[[  7.2   7.0 -14.8   4.5 -43.8  29.7  -0.6]
 [  5.5  18.9 -17.3   1.2 -34.1  14.0  -5.9]
 [ -9.9  -0.4   1.0   8.8  21.8 -28.1  -3.8]] -> 1.2, 29.7

[[-21.0  22.5 -33.1  28.8   1.3 -20.3   4.4]
 [ 21.6 -21.6  32.5 -39.6 -36.2  47.0   4.4]
 [-27.0  29.5 -34.6  30.4   4.6 -30.7  22.5]] -> -39.6, 47.0

[  5.5  52.8  28.7 -43.8 -34.3] -> 28.7, 52.8

[ 45.1 -13.7  10.2  -8.6 -23.8] -> 10.2, 45.1

[-24.7   0.0 -51.3 -27.3 -34.5] -> -51.3, 0.0

[ 11.0 -19.6 -44.1  20.4  34.1 -50.3  14.6] -> 20.4, 34.1

[-55.1  52.9  -2.7  33.8 -20.8] -> -2.7, 52.9
---
[[-3.5, -5.3, -9.0, 0.2, -6.1, -4.3, 5.8],
 [10.5, 28.0, 17.3, -8.4, 10.5, 10.7, 24.1],
 [15.2, 48.3, 21.3, -29.3, 21.2, 12.8, 30.1]] -> -4.3

[[-41.6, 17.7, 25.9, -5.3, -2.0, 11.3, -13.1],
 [19.0, 30.1, 3.2, 4.6, 1.4, -14.7, -9.2],
 [-16.0, 11.5, -1.9, -5.5, -37.4, 10.1, -6.5]] -> 11.3

[[1.4, 5.0, -0.8, -1.6, -16.0, -15.4, -10.3],
 [-7.9, 19.5, -12.6, -3.6, -1.3, -52.7, 2.3],
 [-31.9, 2.6, 24.1, -1.8, -0.3, 11.6, -21.3]] -> -15.4

[[19.7, -35.0, -20.9, 32.7, 4.4, 4.4, -35.3],
 [-21.0, 36.2, 26.0, -41.6, -14.2, -14.2, 38.4],
 [32.1, 4.5, 51.0, -21.0, -54.6, -54.6, 20.1]] -> 4.4

[[14.9, 3.8, -6.3, 46.1, 5.5, -34.6],
 [-5.8, 26.4, 32.3, 38.9, -7.8, -1.9],
 [-17.4, 9.4, 8.8, 1.8, -24.9, 24.1]] -> 5.5

[[11.9, 16.6, -19.8, -13.9],
 [-3.5, 27.1, 4.3, -20.0],
 [-4.5, -37.3, 51.0, 17.0]] -> -19.8

[[53.4, 4.4, 17.9, -6.8, -51.2, 24.3],
 [20.6, -15.5, 45.7, -38.1, 2.1, -36.4],
 [-2.0, 9.8, 28.3, -8.0, -21.4, 25.4]] -> -51.2

[[-8.3, 9.9, -20.1, -20.7, -21.5],
 [-21.5, -45.4, 12.8, 36.6, 33.9],
 [-13.6, -7.0, -7.6, -2.2, -0.7]] -> -20.7

[[7.4, 21.0, -21.4, -12.3, -6.0, -14.7, 6.1],
 [-8.9, 7.3, -9.6, -6.3, 0.5, -2.7, -7.4],
 [-9.5, 34.4, 46.6, -3.9, -18.4, 31.7, -24.1]] -> -14.7

[[17.1, 18.1, -29.9, 4.2, 15.6, 8.2, 3.1],
 [13.2, 18.1, -43.3, 4.2, 13.2, 8.2, 3.1],
 [13.0, -15.4, 0.4, 4.2, 3.8, 8.2, 8.0]] -> 8.2
---
[  3.2  47.0  12.8 -35.6] Answer: 3.2

[[54.2 28.4  2.5  5.7]
 [ 7.4 13.7  9.6  1.3]
 [39.4  3.3 13.2 32.5]] Answer: 39.4

[ 15.1 -32.2 -46.9  -7.8] Answer: 15.1

[[ 53.6 -23.9 -34.5   9.3]
 [-54.5   9.5  31.2 -30.2]] Answer: -54.5

[[ -8.6 -41.0 -41.0   3.9]
 [ 45.3 -27.8 -27.8 -51.8]] Answer: 45.3

[-55.3 -17.0   5.6  -0.3] Answer: -55.3

[[-21.7 -21.7 -12.0 -30.0]
 [-50.6 -50.6 -17.4 -57.9]] Answer: -50.6
---
[[-1.2 -1.9 -1.0 -0.9  0.6]
 [-0.8  1.2 -1.0 -0.9 -2.3]
 [ 0.8 -0.7 -0.8 -1.0 -2.3]] yields -1.0

[  3.8  -4.6  -3.4 -19.2  -2.6  -4.7  19.0] yields -3.4

[ 0.138 -0.124  0.047  0.067  0.155] yields 0.047

[[ 1.1  1.3 -0.6 -0.5  0.1  0.7 -1.5]
 [ 1.9 -0.3 -1.5  1.2  0.4 -1.4 -1.1]] yields -0.6

[[-0.07  0.19  0.10  0.19  0.01 -0.08  0.20]
 [-0.01  0.06 -0.14  0.08 -0.01  0.00  0.02]
 [-0.04  0.05 -0.03 -0.16  0.05 -0.04  0.03]] yields 0.10

[ -1.14   6.12  13.46   8.27 -16.73   3.64  11.13] yields 13.46

[-0.142 -0.083  0.134  0.010 -0.117] yields 0.134

[[  3.173 -21.199  13.619   9.225]
 [ -0.070  14.610  10.174   9.559]
 [  7.309  -5.676  -5.736  15.113]] yields 13.619
